Here is a tiny trained network, its code and every weight. The questions are about switching its units off for an input and a class, where a switched-off unit gives its printed mean instead of its output.

import numpy as np


def w(rows, s, z=0):
    codes = np.array(rows[::2]) - 128.0
    scale = np.full(codes.shape[1], s)
    scale[-1] = z or s
    return codes * scale


def norm(h):
    return h / np.sqrt((h * h).mean(-1, keepdims=True) + 1e-5)


def f(y):
    return np.maximum(y, 0)


def log_softmax(a):
    a = a - a.max(-1, keepdims=True)
    return a - np.log(np.exp(a).sum(-1, keepdims=True))


def net(x, mask):
    res = np.array(x, float).reshape(1, 7) / 4 @ E
    u = 0
    for l in range(4):
        y = f(norm(res) @ A[l][:, :-1].T + A[l][:, -1])
        res = res + np.where(mask[u : u + 4], y, B[l][:, -1]) @ B[l][:, :-1]
        u += 4
    return log_softmax(norm(res)[-1] @ U[:, :-1].T + U[:, -1])


A, B = {}, {}
E = w([
[183,150,253,178],'x0',
[129,129,132,126],'x1',
[48,165,161,132],'x2',
[133,134,135,115],'x3',
[132,131,132,118],'x4',
[102,8,137,145],'x5',
[121,126,123,144],'x6',
],0.0062)
A[0] = w([
[124,60,149,129,56],'0.n1',
[247,152,54,146,43],'0.n2',
[118,88,29,40,5],'0.n3',
[255,61,113,69,95],'0.n4',
],0.0092,0.0016)
B[0] = w([
[107,64,149,62,191],'0.n1',
[7,131,165,157,214],'0.n2',
[165,188,109,157,253],'0.n3',
[102,80,114,202,239],'0.n4',
],0.012,0.0046)
A[1] = w([
[170,65,162,254,12],'1.n1',
[153,152,239,145,140],'1.n2',
[239,74,238,174,147],'1.n3',
[98,168,164,97,33],'1.n4',
],0.0094,0.0011)
B[1] = w([
[153,185,173,183,254],'1.n1',
[123,191,132,169,237],'1.n2',
[254,169,12,116,251],'1.n3',
[77,103,244,86,169],'1.n4',
],0.0074,0.0053)
A[2] = w([
[37,195,186,181,148],'2.n1',
[90,198,10,129,193],'2.n2',
[211,51,121,133,5],'2.n3',
[1,209,218,43,86],'2.n4',
],0.0065,0.0027)
B[2] = w([
[47,116,254,68,253],'2.n1',
[231,152,197,161,250],'2.n2',
[113,39,90,22,155],'2.n3',
[27,71,249,157,211],'2.n4',
],0.0091,0.0047)
A[3] = w([
[97,1,21,99,142],'3.n1',
[156,7,180,139,252],'3.n2',
[144,182,132,27,98],'3.n3',
[126,120,127,129,83],'3.n4',
],0.0084,0.0033)
B[3] = w([
[189,162,148,79,195],'3.n1',
[7,177,148,88,254],'3.n2',
[146,158,122,154,141],'3.n3',
[74,123,55,254,128],'3.n4',
],0.009,0.006)
U = w([
[246,212,129,168,181],'0',
[52,67,168,193,3],'1',
[119,112,180,45,158],'2',
],0.013,0.0016)

Each question gives the input, the list of numbers given to net, and the class t.
The units are the neurons (one row each of A and B). Each row of codes is followed by its name. A weight is (code - 128) times the scale printed after its matrix; where a second scale follows, it is the last column's (A, B and U).
mask holds one flag per neuron, layer by layer. A switched-off neuron (its flag False) gives its mean, the last column of its row in B, instead of its output. The means were averaged over made-up inputs and are rounded, as every weight is.
A unit's drop is (log p(t) with every unit on - log p(t) with that unit switched off) / (log p(t) with every unit on - log p(t) with every unit switched off).
The circuit of an input: a set's keep is (log p(t) with only the set's units on - log p(t) with every unit switched off) / (log p(t) with every unit on - log p(t) with every unit switched off). Starting from the 12 units with the biggest drops (on a tie, the unit counted first), units are removed one at a time, each time the one whose removal leaves the highest keep (on an exact tie, the one counted first), for as long as the keep stays at least 0.8.
circuit, biggest first: the units of the circuit, biggest drop first
top k neurons: the k neurons with the biggest drops, biggest first
top k neurons in layer l: the k neurons of layer l with the biggest drops, biggest first
drop of u: that unit's drop, to one decimal
input [8,2,5,3,-2,5,-7], class 0: circuit, biggest first => [1.n3; 0.n2]
input [-4,-4,-5,1,-8,6,7], class 2: top 2 neurons in layer 1 => [1.n2; 1.n3]
input [-6,6,-3,4,5,8,-7], class 2: circuit, biggest first => [3.n1]
input [-5,2,1,6,3,6,4], class 2: top 4 neurons => [0.n1; 1.n2; 1.n1; 1.n3]
input [-5,-3,-8,0,-5,-1,-1], class 1: top 3 neurons => [0.n2; 1.n3; 0.n4]
input [-2,4,-4,0,-8,-8,8], class 2: top 3 neurons => [0.n2; 2.n1; 0.n4]
input [-5,-2,4,8,-8,-3,-3], class 0: top 4 neurons => [0.n2; 0.n3; 0.n1; 2.n2]
input [-7,7,-8,-6,1,-8,-3], class 1: top 2 neurons => [0.n2; 1.n3]
input [3,-4,3,-5,-7,8,-1], class 2: top 2 neurons => [0.n2; 3.n1]
input [-7,-1,-6,-3,8,-3,-1], class 0: top 2 neurons in layer 2 => [2.n2; 2.n4]
input [-2,-2,-3,2,-7,8,-5], class 2: top 3 neurons => [3.n1; 0.n1; 0.n2]
input [3,-4,-6,6,1,-2,-6], class 1: top 2 neurons => [0.n2; 0.n4]
input [-4,1,0,-7,-7,-3,8], class 0: top 2 neurons => [0.n3; 2.n2]
input [7,-1,2,-4,-7,3,-3], class 0: circuit, biggest first => [1.n3]
input [-7,7,4,8,0,-4,1], class 0: top 2 neurons => [0.n2; 0.n3]
input [-5,-2,-1,5,4,5,0], class 0: top 2 neurons in layer 0 => [0.n3; 0.n2]
input [-8,1,-7,6,3,8,-1], class 0: top 2 neurons in layer 2 => [2.n1; 2.n4]
input [-4,-4,-2,6,8,6,7], class 2: top 2 neurons in layer 3 => [3.n1; 3.n2]
input [4,1,-8,8,-1,1,8], class 1: top 2 neurons => [0.n2; 0.n4]
input [-8,-3,-6,4,-3,3,-3], class 0: circuit, biggest first => [0.n3]
input [4,-3,0,-7,-2,8,1], class 2: top 2 neurons in layer 0 => [0.n1; 0.n2]
input [-3,-2,1,-7,-4,8,-4], class 2: drop of 1.n2 => 0.0
